Here is a tiny trained network, its code and every weight. The questions are about switching its units off for an input and a target symbol, where a switched-off unit gives its printed mean instead of its output.

import numpy as np


def w(rows, s, z=0):
    codes = np.array(rows[::2]) - 128.0
    scale = np.full(codes.shape[1], s)
    scale[-1] = z or s
    return codes * scale


def norm(h):
    return h / np.sqrt((h * h).mean(-1, keepdims=True) + 1e-5)


def softmax(a):
    e = np.exp(a - a.max(-1, keepdims=True))
    return e / e.sum(-1, keepdims=True)


def log_softmax(a):
    a = a - a.max(-1, keepdims=True)
    return a - np.log(np.exp(a).sum(-1, keepdims=True))


def net(x, mask):
    ids = ['αγεηθφψω'.index(c) for c in x.split()]
    T = len(ids)
    res = E[ids] + P[:T]
    u = 0
    for l in range(3):
        r = norm(res)
        for j in range(2):
            rows = slice(2 * j, 2 * j + 2)
            q, k, v = (r @ M[l][rows].T for M in (Q, K, V))
            z = softmax(np.where(np.tri(T) > 0, q @ k.T / 2**0.5, -1e9)) @ v
            o = O[l][rows]
            res = res + np.where(mask[u + j], z, o[:, -1]) @ o[:, :-1]
        u += 2
    return log_softmax(norm(res)[-1] @ U[:, :-1].T + U[:, -1])


Q, K, V, O = {}, {}, {}, {}
E = w([
[146,14,174,191],'α',
[104,84,152,212],'γ',
[226,49,152,133],'ε',
[120,102,98,175],'η',
[160,133,115,120],'θ',
[170,155,199,135],'φ',
[118,255,81,96],'ψ',
[232,140,59,136],'ω',
],0.021)
P = w([
[96,115,143,137],'0',
[246,86,206,106],'1',
[74,136,138,165],'2',
[230,89,215,87],'3',
[73,148,134,164],'4',
[226,105,199,86],'5',
[76,152,126,163],'6',
[203,151,179,85],'7',
[91,166,115,163],'8',
[187,145,194,77],'9',
],0.013)
Q[0] = w([
[138,125,163,253],'L0H1',
[147,106,183,139],'L0H1',
[171,118,177,139],'L0H2',
[142,190,166,128],'L0H2',
],0.028)
K[0] = w([
[254,52,29,106],'L0H1',
[180,113,125,200],'L0H1',
[175,137,180,158],'L0H2',
[179,166,143,135],'L0H2',
],0.022)
V[0] = w([
[45,134,126,107],'L0H1',
[85,149,139,62],'L0H1',
[107,5,144,139],'L0H2',
[170,116,202,101],'L0H2',
],0.017)
O[0] = w([
[199,156,186,210,1],'L0H1',
[164,189,189,148,30],'L0H1',
[231,69,97,139,158],'L0H2',
[131,120,141,3,191],'L0H2',
],0.011,0.013)
Q[1] = w([
[148,56,110,93],'L1H1',
[91,93,252,168],'L1H1',
[28,120,78,204],'L1H2',
[111,111,244,11],'L1H2',
],0.014)
K[1] = w([
[158,123,33,118],'L1H1',
[62,60,193,155],'L1H1',
[6,34,156,148],'L1H2',
[161,223,27,103],'L1H2',
],0.015)
V[1] = w([
[213,179,69,131],'L1H1',
[137,224,145,77],'L1H1',
[39,57,251,156],'L1H2',
[160,44,127,89],'L1H2',
],0.022)
O[1] = w([
[138,99,85,79,168],'L1H1',
[211,121,107,139,78],'L1H1',
[3,93,127,151,24],'L1H2',
[124,82,157,178,252],'L1H2',
],0.019,0.013)
Q[2] = w([
[115,97,150,51],'L2H1',
[62,167,117,143],'L2H1',
[148,28,122,62],'L2H2',
[125,63,250,125],'L2H2',
],0.023)
K[2] = w([
[139,109,171,17],'L2H1',
[75,127,83,125],'L2H1',
[66,253,78,22],'L2H2',
[41,154,89,227],'L2H2',
],0.018)
V[2] = w([
[139,250,191,95],'L2H1',
[252,148,114,42],'L2H1',
[190,121,70,212],'L2H2',
[176,59,196,96],'L2H2',
],0.012)
O[2] = w([
[131,9,159,89,52],'L2H1',
[37,64,186,169,254],'L2H1',
[175,145,78,138,101],'L2H2',
[93,145,118,68,153],'L2H2',
],0.011,0.0093)
U = w([
[89,122,147,208,130],'α',
[143,165,168,189,194],'γ',
[159,134,61,193,149],'ε',
[147,56,5,102,1],'η',
[134,61,205,205,107],'θ',
[83,126,217,99,105],'φ',
[115,175,94,58,135],'ψ',
[242,99,108,92,159],'ω',
],0.012,0.0065)

Each question gives the input, a string of symbols that net reads in full, and the target symbol t.
The units are the heads (2 rows each of Q, K, V and O). Each row of codes is followed by its name. A weight is (code - 128) times the scale printed after its matrix; where a second scale follows, it is the last column's (O and U).
mask holds one flag per head, layer by layer. A switched-off head (its flag False) gives its mean, the last column of its rows in O, instead of its output. The means were averaged over made-up inputs and are rounded, as every weight is.
A unit's drop is (log p(t) with every unit on - log p(t) with that unit switched off) / (log p(t) with every unit on - log p(t) with every unit switched off).
The circuit of an input: a set's keep is (log p(t) with only the set's units on - log p(t) with every unit switched off) / (log p(t) with every unit on - log p(t) with every unit switched off). Starting from all 6 units, units are removed one at a time, each time the one whose removal leaves the highest keep (on an exact tie, the one counted first), for as long as the keep stays at least 0.8.
units of the circuit, in order: the units of the circuit, biggest drop first
most important unit: the unit with the biggest drop
heads that matter: for each layer, one digit per head in row order, 1 if its drop is at least 0.15 and else 0, layers parted by /
drop of u: that unit's drop, to one decimal
input α α ω θ φ ω ω ω ω γ, target ω: most important unit : L1H2
input ω α ω α η η ω γ, target ω: heads that matter : 01 / 01 / 00
input θ η α φ φ γ, target φ: units of the circuit, in order : (L0H2, L1H1)
input ψ φ η α, target φ: heads that matter : 01 / 11 / 00
input ψ γ α ψ ω η η γ, target η: heads that matter : 11 / 11 / 00
input γ ψ γ ε θ θ, target θ: units of the circuit, in order : (L0H1, L2H1)
input ψ φ θ ε ψ η, target ψ: heads that matter : 11 / 01 / 00
input φ θ φ η, target φ: heads that matter : 01 / 00 / 01
input η ψ η γ η φ η ε, target φ: heads that matter : 01 / 00 / 00
input γ φ η α, target φ: heads that matter : 01 / 10 / 00
input ω θ ψ φ, target ψ: units of the circuit, in order : (L0H1, L1H2)
input η φ γ η ω ψ θ, target ψ: units of the circuit, in order : (L0H2, L2H1)
input φ η ψ α, target ψ: heads that matter : 11 / 01 / 00
input ω ω ω ψ η γ φ θ, target φ: units of the circuit, in order : (L0H2, L2H2)
input ψ α φ γ γ θ, target θ: heads that matter : 11 / 00 / 11
input θ ψ η, target ε: heads that matter : 01 / 00 / 10
input ε θ φ η, target φ: units of the circuit, in order : (L2H2, L1H1)
input α η γ θ θ η, target θ: most important unit : L0H2
input θ η ε γ ψ η, target ψ: drop of L0H1 : 1.8
input α φ ω φ ω η θ, target ψ: drop of L1H2 : -0.1
